Below is a small trained network, with its code and all its weights. Each question gives an input and a class and asks what happens when units are switched off, that is, made to give their printed mean instead of their output.

import numpy as np


def w(rows, s, z=0):
    codes = np.array(rows[::2]) - 128.0
    scale = np.full(codes.shape[1], s)
    scale[-1] = z or s
    return codes * scale


def norm(h):
    return h / np.sqrt((h * h).mean(-1, keepdims=True) + 1e-5)


def f(y):
    return np.maximum(y, 0)


def log_softmax(a):
    a = a - a.max(-1, keepdims=True)
    return a - np.log(np.exp(a).sum(-1, keepdims=True))


def net(x, mask):
    res = np.array(x, float).reshape(1, 5) / 4 @ E
    u = 0
    for l in range(3):
        y = f(norm(res) @ A[l][:, :-1].T + A[l][:, -1])
        res = res + np.where(mask[u : u + 11], y, B[l][:, -1]) @ B[l][:, :-1]
        u += 11
    return log_softmax(norm(res)[-1] @ U[:, :-1].T + U[:, -1])


A, B = {}, {}
E = w([
[117,121,113,109],'x0',
[90,11,93,173],'x1',
[115,120,109,104],'x2',
[220,20,133,50],'x3',
[2,115,212,136],'x4',
],0.0087)
A[0] = w([
[158,177,108,113,68],'L0N0',
[51,182,75,166,221],'L0N1',
[92,253,55,152,36],'L0N2',
[131,112,41,142,107],'L0N3',
[168,229,109,173,4],'L0N4',
[158,167,102,67,74],'L0N5',
[165,125,158,164,19],'L0N6',
[171,116,166,113,104],'L0N7',
[163,153,40,154,76],'L0N8',
[107,150,239,66,95],'L0N9',
[143,79,73,220,48],'L0N10',
],0.012,0.0032)
B[0] = w([
[167,132,176,145,166],'L0N0',
[181,157,238,220,254],'L0N1',
[95,93,2,43,234],'L0N2',
[144,215,142,208,179],'L0N3',
[139,116,84,134,199],'L0N4',
[159,167,192,165,175],'L0N5',
[122,164,144,127,131],'L0N6',
[144,113,141,74,167],'L0N7',
[96,121,72,184,192],'L0N8',
[4,114,84,40,210],'L0N9',
[62,159,18,118,186],'L0N10',
],0.013,0.0066)
A[1] = w([
[109,149,194,91,91],'L1N0',
[185,118,24,165,100],'L1N1',
[132,6,163,152,100],'L1N2',
[211,139,25,131,127],'L1N3',
[120,48,94,103,129],'L1N4',
[196,95,176,166,7],'L1N5',
[220,202,124,78,114],'L1N6',
[123,23,108,92,104],'L1N7',
[126,226,153,157,3],'L1N8',
[100,236,113,155,122],'L1N9',
[209,162,186,86,124],'L1N10',
],0.011,0.0031)
B[1] = w([
[188,100,55,87,166],'L1N0',
[228,179,151,52,247],'L1N1',
[142,157,44,218,177],'L1N2',
[101,161,216,25,254],'L1N3',
[112,208,139,90,182],'L1N4',
[179,138,143,135,142],'L1N5',
[109,78,246,155,191],'L1N6',
[90,192,84,69,189],'L1N7',
[172,144,123,58,163],'L1N8',
[207,86,25,134,228],'L1N9',
[143,70,211,187,166],'L1N10',
],0.012,0.0069)
A[2] = w([
[135,83,50,133,121],'L2N0',
[184,138,148,143,124],'L2N1',
[163,136,115,157,7],'L2N2',
[117,150,28,161,120],'L2N3',
[186,147,129,66,107],'L2N4',
[201,113,191,131,160],'L2N5',
[43,146,58,120,133],'L2N6',
[101,176,153,111,167],'L2N7',
[135,147,131,125,108],'L2N8',
[126,66,93,253,255],'L2N9',
[160,88,114,177,111],'L2N10',
],0.014,0.0024)
B[2] = w([
[110,167,143,191,179],'L2N0',
[107,109,105,150,176],'L2N1',
[132,145,126,129,143],'L2N2',
[140,106,108,192,241],'L2N3',
[3,100,123,71,241],'L2N4',
[96,116,98,198,198],'L2N5',
[226,143,116,203,253],'L2N6',
[144,128,93,100,181],'L2N7',
[107,107,114,126,145],'L2N8',
[118,87,206,87,191],'L2N9',
[146,131,147,91,146],'L2N10',
],0.017,0.008)
U = w([
[81,148,55,17,191],'0',
[160,152,6,219,170],'1',
[117,60,209,169,2],'2',
],0.011,0.00039)

Each question gives the input, the list of numbers given to net, and the class t.
The units are the neurons (one row each of A and B). Each row of codes is followed by its name. A weight is (code - 128) times the scale printed after its matrix; where a second scale follows, it is the last column's (A, B and U).
mask holds one flag per neuron, layer by layer. A switched-off neuron (its flag False) gives its mean, the last column of its row in B, instead of its output. The means were averaged over made-up inputs and are rounded, as every weight is.
A unit's drop is (log p(t) with every unit on - log p(t) with that unit switched off) / (log p(t) with every unit on - log p(t) with every unit switched off).
The circuit of an input: a set's keep is (log p(t) with only the set's units on - log p(t) with every unit switched off) / (log p(t) with every unit on - log p(t) with every unit switched off). Starting from the 12 units with the biggest drops (on a tie, the unit counted first), units are removed one at a time, each time the one whose removal leaves the highest keep (on an exact tie, the one counted first), for as long as the keep stays at least 0.8.
circuit, biggest first: the units of the circuit, biggest drop first
unit that matters most: the unit with the biggest drop
k most important neurons: the k neurons with the biggest drops, biggest first
k most important neurons of layer l: the k neurons of layer l with the biggest drops, biggest first
drop when u is switched off: that unit's drop, to one decimal
input [7,4,-1,-2,1], class 2: unit that matters most => L2N9
input [1,5,-2,0,3], class 2: 3 most important neurons => [L0N2, L2N9, L0N9]
input [6,-7,-2,-8,-6], class 0: circuit, biggest first => [L0N2, L1N3]
input [-8,0,5,2,-7], class 2: 2 most important neurons => [L1N6, L0N2]
input [-4,8,-2,6,7], class 1: 2 most important neurons => [L0N1, L1N7]
input [2,3,2,5,3], class 1: 2 most important neurons => [L1N2, L0N1]
input [7,3,1,4,8], class 1: 2 most important neurons => [L1N3, L2N6]
input [-3,3,-1,1,6], class 1: 4 most important neurons of layer 0 => [L0N9, L0N1, L0N3, L0N5]
input [-2,4,1,7,2], class 1: 3 most important neurons => [L1N2, L0N1, L0N2]
input [7,-1,6,-8,-2], class 0: 3 most important neurons => [L0N2, L1N1, L0N9]
input [-5,8,8,1,-8], class 0: 2 most important neurons => [L1N1, L1N3]
input [-2,-4,-7,-5,-8], class 0: 2 most important neurons => [L0N2, L1N3]
input [7,2,2,6,6], class 1: 2 most important neurons => [L1N3, L1N2]
input [8,-2,3,2,-5], class 2: 2 most important neurons of layer 0 => [L0N2, L0N5]
input [5,-6,0,-4,7], class 1: unit that matters most => L1N3
input [-2,8,-4,6,8], class 1: 2 most important neurons => [L0N1, L1N7]
input [-7,0,4,-6,-2], class 0: 2 most important neurons of layer 1 => [L1N1, L1N3]
input [2,-5,7,1,-2], class 2: 2 most important neurons => [L0N5, L1N6]
input [6,1,3,2,3], class 1: 2 most important neurons of layer 2 => [L2N6, L2N4]
input [-6,-6,7,2,-1], class 2: unit that matters most => L0N5
input [6,-1,-8,3,-1], class 2: drop when L0N2 is switched off => 0.1
input [8,-5,-1,-2,-4], class 0: drop when L0N2 is switched off => 2.6
input [7,7,8,-3,6], class 2: drop when L2N9 is switched off => 0.4
